Here is a tiny trained network, its code and every weight. The questions are about switching its units off for an input and a class, where a switched-off unit gives its printed mean instead of its output.

import numpy as np


def w(rows, s, z=0):
    codes = np.array(rows[::2]) - 128.0
    scale = np.full(codes.shape[1], s)
    scale[-1] = z or s
    return codes * scale


def norm(h):
    return h / np.sqrt((h * h).mean(-1, keepdims=True) + 1e-5)


def f(y):
    return y / 2 * (1 + np.tanh(0.7978845608 * (y + 0.044715 * y**3)))


def log_softmax(a):
    a = a - a.max(-1, keepdims=True)
    return a - np.log(np.exp(a).sum(-1, keepdims=True))


def net(x, mask):
    res = np.array(x, float).reshape(1, 7) / 4 @ E
    u = 0
    for l in range(2):
        y = f(norm(res) @ A[l][:, :-1].T + A[l][:, -1])
        res = res + np.where(mask[u : u + 11], y, B[l][:, -1]) @ B[l][:, :-1]
        u += 11
    return log_softmax(norm(res)[-1] @ U[:, :-1].T + U[:, -1])


A, B = {}, {}
E = w([
[126,163,91,233,52,51],'x0',
[153,146,50,58,171,45],'x1',
[216,230,188,65,129,133],'x2',
[223,79,157,164,23,107],'x3',
[108,79,115,71,52,165],'x4',
[179,124,70,143,154,215],'x5',
[190,37,254,138,129,125],'x6',
],0.0053)
A[0] = w([
[72,159,115,22,187,197,251],'L0N1',
[102,186,56,184,95,149,121],'L0N2',
[191,193,218,53,117,155,113],'L0N3',
[161,72,232,38,137,99,145],'L0N4',
[142,190,135,131,139,238,143],'L0N5',
[118,138,73,96,103,126,164],'L0N6',
[77,67,75,141,79,96,22],'L0N7',
[185,69,180,146,139,86,211],'L0N8',
[70,96,2,101,74,92,131],'L0N9',
[100,185,160,173,175,46,250],'L0N10',
[126,110,123,167,38,194,6],'L0N11',
],0.0088,0.0033)
B[0] = w([
[80,170,151,129,232,70,253],'L0N1',
[106,62,13,135,230,122,189],'L0N2',
[186,14,115,144,82,138,215],'L0N3',
[82,117,116,78,177,234,236],'L0N4',
[144,154,81,161,71,217,189],'L0N5',
[158,74,150,88,223,69,157],'L0N6',
[82,9,211,247,97,88,156],'L0N7',
[236,72,86,146,36,118,223],'L0N8',
[128,21,212,163,211,52,213],'L0N9',
[254,183,171,152,134,108,220],'L0N10',
[50,141,115,76,99,96,160],'L0N11',
],0.0062,0.0055)
A[1] = w([
[93,117,180,174,88,66,4],'L1N1',
[85,95,76,148,96,203,146],'L1N2',
[56,222,152,151,207,255,113],'L1N3',
[163,90,209,67,57,152,66],'L1N4',
[123,59,209,164,227,223,103],'L1N5',
[103,175,167,148,165,162,69],'L1N6',
[76,168,62,229,211,191,106],'L1N7',
[80,170,240,44,221,243,105],'L1N8',
[83,99,238,182,97,111,100],'L1N9',
[201,137,74,49,38,140,159],'L1N10',
[129,238,110,214,111,172,44],'L1N11',
],0.0083,0.0041)
B[1] = w([
[74,103,99,217,66,133,131],'L1N1',
[94,179,145,78,153,111,175],'L1N2',
[98,81,40,159,56,216,214],'L1N3',
[137,232,115,148,144,192,191],'L1N4',
[143,194,87,87,145,49,253],'L1N5',
[98,33,81,144,13,187,132],'L1N6',
[45,150,57,134,143,215,214],'L1N7',
[89,84,2,24,22,43,237],'L1N8',
[65,106,29,149,38,149,166],'L1N9',
[142,184,144,140,189,180,206],'L1N10',
[218,89,147,124,130,118,142],'L1N11',
],0.0082,0.0055)
U = w([
[74,105,49,86,132,175,195],'0',
[90,42,174,203,101,95,101],'1',
[196,152,209,214,81,82,19],'2',
[184,152,161,72,207,67,221],'3',
[82,123,98,155,214,111,81],'4',
[70,177,249,111,79,157,2],'5',
[208,161,182,137,135,216,230],'6',
],0.013,0.0058)

Each question gives the input, the list of numbers given to net, and the class t.
The units are the neurons (one row each of A and B). Each row of codes is followed by its name. A weight is (code - 128) times the scale printed after its matrix; where a second scale follows, it is the last column's (A, B and U).
mask holds one flag per neuron, layer by layer. A switched-off neuron (its flag False) gives its mean, the last column of its row in B, instead of its output. The means were averaged over made-up inputs and are rounded, as every weight is.
A unit's drop is (log p(t) with every unit on - log p(t) with that unit switched off) / (log p(t) with every unit on - log p(t) with every unit switched off).
The circuit of an input: a set's keep is (log p(t) with only the set's units on - log p(t) with every unit switched off) / (log p(t) with every unit on - log p(t) with every unit switched off). Starting from the 12 units with the biggest drops (on a tie, the unit counted first), units are removed one at a time, each time the one whose removal leaves the highest keep (on an exact tie, the one counted first), for as long as the keep stays at least 0.8.
units of the circuit, in order: the units of the circuit, biggest drop first
k most important neurons: the k neurons with the biggest drops, biggest first
k most important neurons of layer l: the k neurons of layer l with the biggest drops, biggest first
drop when u is switched off: that unit's drop, to one decimal
input [8,3,-7,-5,-7,-2,1], class 1: units of the circuit, in order : (L0N7, L0N4, L1N5)
input [3,-1,-1,-6,1,6,-4], class 4: units of the circuit, in order : (L0N9, L1N8)
input [6,1,7,0,0,1,-7], class 3: units of the circuit, in order : (L1N3, L0N6)
input [-5,-7,7,-1,0,0,3], class 0: units of the circuit, in order : (L1N8)
input [-3,-8,-6,5,-7,-5,7], class 6: units of the circuit, in order : (L0N9, L1N8)
input [3,4,-8,-8,7,7,7], class 1: units of the circuit, in order : (L0N7, L0N9)
input [8,1,-6,-5,-3,8,-4], class 4: units of the circuit, in order : (L0N9, L1N8)
input [0,-1,7,-4,-5,1,7], class 6: 3 most important neurons : (L0N3, L0N8, L0N9)
input [4,4,1,-2,6,-2,4], class 1: 3 most important neurons : (L0N9, L0N7, L1N9)
input [4,-5,6,0,4,-6,-8], class 4: units of the circuit, in order : (L0N2, L0N8, L1N8)
input [6,-3,5,-6,-8,2,-1], class 6: 2 most important neurons of layer 0 : (L0N10, L0N4)
input [8,-7,-2,-2,-7,4,2], class 6: 3 most important neurons of layer 1 : (L1N8, L1N11, L1N7)
input [4,-8,-4,1,-7,-3,4], class 2: units of the circuit, in order : (L0N10, L1N3)
input [-3,3,-5,3,-3,-4,-3], class 3: units of the circuit, in order : (L1N3)
input [8,-1,3,-8,-4,-6,-3], class 3: 2 most important neurons : (L0N10, L0N4)
input [-5,4,-4,4,4,1,3], class 3: 2 most important neurons : (L1N3, L1N7)
input [5,3,-7,-5,3,-3,-6], class 4: 2 most important neurons : (L0N2, L0N8)
input [-5,-1,-1,3,-8,-6,7], class 6: 2 most important neurons : (L0N8, L0N1)
input [8,-6,6,6,0,-3,2], class 6: 2 most important neurons of layer 1 : (L1N10, L1N4)
input [5,-4,8,1,3,-6,-3], class 6: most important neuron of layer 1 : (L1N10)
input [-2,0,-3,-1,4,-2,-5], class 4: drop when L0N9 is switched off : -0.1
input [4,6,-1,-6,3,3,-6], class 4: drop when L0N6 is switched off : -0.1
input [-7,5,6,-7,-4,-1,1], class 0: drop when L1N3 is switched off : 0.3
input [4,-1,-7,0,3,0,3], class 1: drop when L0N8 is switched off : 0.0
